Below is a small trained network, with its code and all its weights. Each question gives an input and a target symbol and asks what happens when units are switched off, that is, made to give their printed mean instead of their output.

import numpy as np


def w(rows, s, z=0):
    codes = np.array(rows[::2]) - 128.0
    scale = np.full(codes.shape[1], s)
    scale[-1] = z or s
    return codes * scale


def f(y):
    return y / 2 * (1 + np.tanh(0.7978845608 * (y + 0.044715 * y**3)))


def softmax(a):
    e = np.exp(a - a.max(-1, keepdims=True))
    return e / e.sum(-1, keepdims=True)


def log_softmax(a):
    a = a - a.max(-1, keepdims=True)
    return a - np.log(np.exp(a).sum(-1, keepdims=True))


def net(x, mask):
    ids = ['αεηθμπφψ'.index(c) for c in x.split()]
    T = len(ids)
    res = E[ids] + P[:T]
    u = 0
    for l in range(2):
        q, k, v = (res @ M[l].T for M in (Q, K, V))
        z = softmax(np.where(np.tri(T) > 0, q @ k.T / 4**0.5, -1e9)) @ v
        res = res + np.where(mask[u], z, O[l][:, -1]) @ O[l][:, :-1]
        u += 1
        y = f(res @ A[l][:, :-1].T + A[l][:, -1])
        res = res + np.where(mask[u : u + 8], y, B[l][:, -1]) @ B[l][:, :-1]
        u += 8
    return log_softmax(res[-1] @ U[:, :-1].T + U[:, -1])


Q, K, V, O, A, B = {}, {}, {}, {}, {}, {}
E = w([
[100,147,137],'α',
[65,181,68],'ε',
[61,24,159],'η',
[46,150,167],'θ',
[125,175,125],'μ',
[26,181,171],'π',
[111,118,74],'φ',
[154,213,11],'ψ',
],0.011)
P = w([
[32,146,118],'0',
[198,164,254],'1',
[86,56,86],'2',
[195,102,213],'3',
[91,2,61],'4',
[184,56,189],'5',
],0.0087)
Q[0] = w([
[25,252,174],'L0H1',
[168,185,66],'L0H1',
[161,198,112],'L0H1',
[107,78,174],'L0H1',
],0.012)
K[0] = w([
[9,237,199],'L0H1',
[151,176,72],'L0H1',
[105,158,86],'L0H1',
[117,83,163],'L0H1',
],0.013)
V[0] = w([
[140,208,157],'L0H1',
[129,159,134],'L0H1',
[146,254,196],'L0H1',
[131,130,125],'L0H1',
],0.0047)
O[0] = w([
[133,49,75,43],'L0H1',
[136,104,104,101],'L0H1',
[132,2,53,1],'L0H1',
[127,139,133,119],'L0H1',
],0.0049,0.0014)
A[0] = w([
[126,85,88,43],'L0N1',
[8,97,96,41],'L0N2',
[8,250,119,233],'L0N3',
[123,104,115,92],'L0N4',
[69,90,143,5],'L0N5',
[105,20,77,195],'L0N6',
[111,80,45,99],'L0N7',
[118,98,103,72],'L0N8',
],0.011,0.0027)
B[0] = w([
[90,148,161,121],'L0N1',
[170,197,120,218],'L0N2',
[127,2,32,253],'L0N3',
[111,138,122,125],'L0N4',
[142,179,103,151],'L0N5',
[171,123,83,192],'L0N6',
[154,81,249,157],'L0N7',
[96,146,136,125],'L0N8',
],0.012,0.0059)
Q[1] = w([
[83,114,2],'L1H1',
[142,123,138],'L1H1',
[80,172,114],'L1H1',
[227,36,227],'L1H1',
],0.0072)
K[1] = w([
[1,104,93],'L1H1',
[114,139,122],'L1H1',
[164,79,155],'L1H1',
[202,238,102],'L1H1',
],0.0095)
V[1] = w([
[12,102,16],'L1H1',
[16,93,4],'L1H1',
[39,103,15],'L1H1',
[198,158,232],'L1H1',
],0.002)
O[1] = w([
[141,53,94,239],'L1H1',
[158,10,86,254],'L1H1',
[155,24,88,238],'L1H1',
[93,252,169,22],'L1H1',
],0.0038,0.0037)
A[1] = w([
[88,251,144,122],'L1N1',
[224,128,100,45],'L1N2',
[101,216,162,138],'L1N3',
[111,72,157,76],'L1N4',
[87,108,101,4],'L1N5',
[181,158,210,120],'L1N6',
[39,101,183,111],'L1N7',
[60,79,184,149],'L1N8',
],0.014,0.0037)
B[1] = w([
[115,74,60,118],'L1N1',
[154,191,125,253],'L1N2',
[81,71,135,124],'L1N3',
[91,156,121,235],'L1N4',
[116,138,204,222],'L1N5',
[112,58,249,171],'L1N6',
[116,220,96,139],'L1N7',
[89,175,66,171],'L1N8',
],0.02,0.004)
U = w([
[164,106,180,99],'α',
[188,7,59,182],'ε',
[119,164,180,159],'η',
[129,166,92,71],'θ',
[188,71,193,49],'μ',
[114,129,79,2],'π',
[209,122,161,140],'φ',
[254,137,107,162],'ψ',
],0.008,0.0048)

Each question gives the input, a string of symbols that net reads in full, and the target symbol t.
The units are the heads (4 rows each of Q, K, V and O) and the neurons (one row each of A and B). Each row of codes is followed by its name. A weight is (code - 128) times the scale printed after its matrix; where a second scale follows, it is the last column's (O, A, B and U).
mask holds one flag per unit, layer by layer, with each layer's heads first. A switched-off unit (its flag False) gives its mean, the last column of its rows in O or B, instead of its output. The means were averaged over made-up inputs and are rounded, as every weight is.
A unit's drop is (log p(t) with every unit on - log p(t) with that unit switched off) / (log p(t) with every unit on - log p(t) with every unit switched off).
unit that matters most: the unit with the biggest drop
top k neurons: the k neurons with the biggest drops, biggest first
top k neurons in layer l: the k neurons of layer l with the biggest drops, biggest first
drop when u is switched off: that unit's drop, to one decimal
input ε φ η π, target θ: top 2 neurons => L0N6, L0N2
input θ ε α φ φ, target ψ: top neuron in layer 0 => L0N6
input η ψ π, target ε: top 2 neurons => L0N3, L0N2
input α η η, target ψ: top 2 neurons => L0N6, L0N2
input η η η μ η π, target θ: top 4 neurons in layer 1 => L1N8, L1N7, L1N6, L1N4
input ε π α θ θ, target ψ: top 4 neurons => L0N2, L0N6, L1N2, L0N5
input α η ε ψ η, target ψ: top 2 neurons => L0N2, L0N6
input μ α η η η α, target η: top 2 neurons in layer 0 => L0N2, L0N3
input π ψ φ η φ, target ψ: top 3 neurons in layer 0 => L0N6, L0N3, L0N2
input η η ψ φ η π, target π: top 3 neurons in layer 0 => L0N6, L0N2, L0N3
input μ η ε η ε θ, target θ: top 3 neurons in layer 1 => L1N8, L1N7, L1N6
input α ψ η ε, target ε: drop when L0N7 is switched off => 0.2
input ψ μ ψ π η θ, target θ: drop when L0N2 is switched off => 0.6
input η α π μ, target μ: unit that matters most => L0N3
input ψ φ ε π ε, target ψ: drop when L1N2 is switched off => 0.5
